Below is a small trained network, with its code and all its weights. Each question gives an input and a class and asks what happens when units are switched off, that is, made to give their printed mean instead of their output.

import numpy as np


def w(rows, s, z=0):
    codes = np.array(rows[::2]) - 128.0
    scale = np.full(codes.shape[1], s)
    scale[-1] = z or s
    return codes * scale


def norm(h):
    return h / np.sqrt((h * h).mean(-1, keepdims=True) + 1e-5)


def f(y):
    return np.maximum(y, 0)


def log_softmax(a):
    a = a - a.max(-1, keepdims=True)
    return a - np.log(np.exp(a).sum(-1, keepdims=True))


def net(x, mask):
    res = np.array(x, float).reshape(1, 5) / 4 @ E
    u = 0
    for l in range(2):
        y = f(norm(res) @ A[l][:, :-1].T + A[l][:, -1])
        res = res + np.where(mask[u : u + 12], y, B[l][:, -1]) @ B[l][:, :-1]
        u += 12
    return log_softmax(norm(res)[-1] @ U[:, :-1].T + U[:, -1])


A, B = {}, {}
E = w([
[153,178,29,149,88],'x0',
[70,135,129,94,3],'x1',
[156,223,168,114,192],'x2',
[210,56,130,62,106],'x3',
[180,119,106,197,75],'x4',
],0.0058)
A[0] = w([
[79,155,98,111,108,106],'0.n1',
[36,102,198,133,68,50],'0.n2',
[138,92,171,79,199,2],'0.n3',
[129,140,99,135,92,157],'0.n4',
[90,135,121,145,166,85],'0.n5',
[61,219,135,149,179,49],'0.n6',
[70,91,143,194,150,219],'0.n7',
[85,60,90,125,105,8],'0.n8',
[93,99,69,111,128,93],'0.n9',
[79,145,146,61,147,194],'0.n10',
[79,194,143,164,179,75],'0.n11',
[34,255,123,136,197,62],'0.n12',
],0.0088,0.0029)
B[0] = w([
[135,105,123,142,186,168],'0.n1',
[117,102,203,141,127,207],'0.n2',
[175,124,128,80,222,188],'0.n3',
[155,133,124,88,182,181],'0.n4',
[93,166,102,96,105,157],'0.n5',
[137,231,69,217,117,216],'0.n6',
[165,154,115,78,105,218],'0.n7',
[45,136,82,115,162,168],'0.n8',
[73,93,122,92,147,160],'0.n9',
[195,98,82,183,177,211],'0.n10',
[126,244,86,164,113,208],'0.n11',
[95,223,81,254,166,253],'0.n12',
],0.0061,0.0049)
A[1] = w([
[91,117,96,172,43,253],'1.n1',
[159,95,153,110,88,173],'1.n2',
[190,149,104,80,125,135],'1.n3',
[141,75,102,70,93,210],'1.n4',
[147,172,155,64,161,164],'1.n5',
[45,99,84,76,134,49],'1.n6',
[88,117,255,160,85,56],'1.n7',
[191,134,95,131,102,85],'1.n8',
[187,96,83,172,118,62],'1.n9',
[81,71,189,131,142,147],'1.n10',
[178,93,60,225,113,105],'1.n11',
[126,114,209,172,191,155],'1.n12',
],0.01,0.0026)
B[1] = w([
[135,109,107,68,226,253],'1.n1',
[71,200,147,145,136,194],'1.n2',
[174,128,101,99,44,197],'1.n3',
[85,220,85,158,128,241],'1.n4',
[130,105,72,90,152,194],'1.n5',
[91,2,91,239,56,176],'1.n6',
[64,155,225,47,137,174],'1.n7',
[127,98,171,152,39,183],'1.n8',
[130,112,229,187,102,188],'1.n9',
[107,159,109,128,138,191],'1.n10',
[142,76,225,147,134,246],'1.n11',
[141,119,114,73,104,210],'1.n12',
],0.0061,0.005)
U = w([
[35,34,34,157,96,168],'0',
[192,124,125,101,103,2],'1',
[118,210,70,206,170,218],'2',
[171,123,52,98,104,34],'3',
[219,34,180,187,83,125],'4',
[150,138,106,83,22,75],'5',
[45,124,202,13,120,135],'6',
[211,89,111,3,205,172],'7',
],0.012,0.0046)

Each question gives the input, the list of numbers given to net, and the class t.
The units are the neurons (one row each of A and B). Each row of codes is followed by its name. A weight is (code - 128) times the scale printed after its matrix; where a second scale follows, it is the last column's (A, B and U).
mask holds one flag per neuron, layer by layer. A switched-off neuron (its flag False) gives its mean, the last column of its row in B, instead of its output. The means were averaged over made-up inputs and are rounded, as every weight is.
A unit's drop is (log p(t) with every unit on - log p(t) with that unit switched off) / (log p(t) with every unit on - log p(t) with every unit switched off).
The circuit of an input: a set's keep is (log p(t) with only the set's units on - log p(t) with every unit switched off) / (log p(t) with every unit on - log p(t) with every unit switched off). Starting from the 12 units with the biggest drops (on a tie, the unit counted first), units are removed one at a time, each time the one whose removal leaves the highest keep (on an exact tie, the one counted first), for as long as the keep stays at least 0.8.
units of the circuit, in order: the units of the circuit, biggest drop first
most important unit: the unit with the biggest drop
top k neurons: the k neurons with the biggest drops, biggest first
top k neurons in layer l: the k neurons of layer l with the biggest drops, biggest first
drop of u: that unit's drop, to one decimal
input [-5,4,7,4,5], class 6: most important unit	1.n7
input [-6,-8,2,1,8], class 7: units of the circuit, in order	(0.n12 1.n12)
input [8,0,-1,4,5], class 4: units of the circuit, in order	(1.n11 1.n9)
input [-8,6,6,4,-6], class 7: units of the circuit, in order	(0.n10 1.n5)
input [-5,-3,-8,6,3], class 0: units of the circuit, in order	(0.n8 0.n10 1.n4)
input [-7,7,7,-1,-5], class 2: units of the circuit, in order	(0.n12 0.n10)
input [-5,-4,-6,5,1], class 7: units of the circuit, in order	(0.n3 1.n6)
input [7,2,0,5,1], class 5: top 3 neurons in layer 0	(0.n12 0.n10 0.n6)
input [1,3,-4,-2,6], class 0: top 3 neurons	(0.n10 0.n8 0.n12)
input [-4,1,-3,1,0], class 6: units of the circuit, in order	(0.n2 1.n7)
input [-8,-4,0,4,6], class 7: units of the circuit, in order	(0.n3 1.n12)
input [-7,0,-2,-7,7], class 6: units of the circuit, in order	(1.n7 0.n2 0.n12)
input [-2,-5,-6,-4,0], class 0: top 2 neurons	(0.n12 1.n6)
input [-6,2,-6,0,1], class 6: units of the circuit, in order	(1.n7)
input [4,-4,-8,7,-2], class 0: top 2 neurons	(1.n4 0.n8)
input [-6,0,-5,2,-7], class 7: top 2 neurons	(0.n3 0.n10)
input [-4,-2,-5,0,0], class 0: top 2 neurons in layer 0	(0.n8 0.n7)
input [-8,-1,-3,0,-3], class 7: top 3 neurons in layer 0	(0.n3 0.n10 0.n7)
input [8,0,4,5,-6], class 3: top 2 neurons in layer 1	(1.n1 1.n3)
input [2,-8,-8,8,-2], class 4: units of the circuit, in order	(1.n9)
input [-7,4,8,6,8], class 6: top 2 neurons in layer 1	(1.n7 1.n2)
input [1,-7,-1,8,5], class 4: drop of 1.n9	0.1
input [0,-3,-6,8,-7], class 0: drop of 0.n12	-0.1
input [7,7,-3,5,0], class 0: top 2 neurons in layer 1	(1.n6 1.n1)
input [3,-1,-4,5,-8], class 0: drop of 1.n6	0.4
input [-2,-4,5,2,8], class 4: drop of 0.n7	0.0
input [-2,5,-5,4,-7], class 0: units of the circuit, in order	(1.n6)
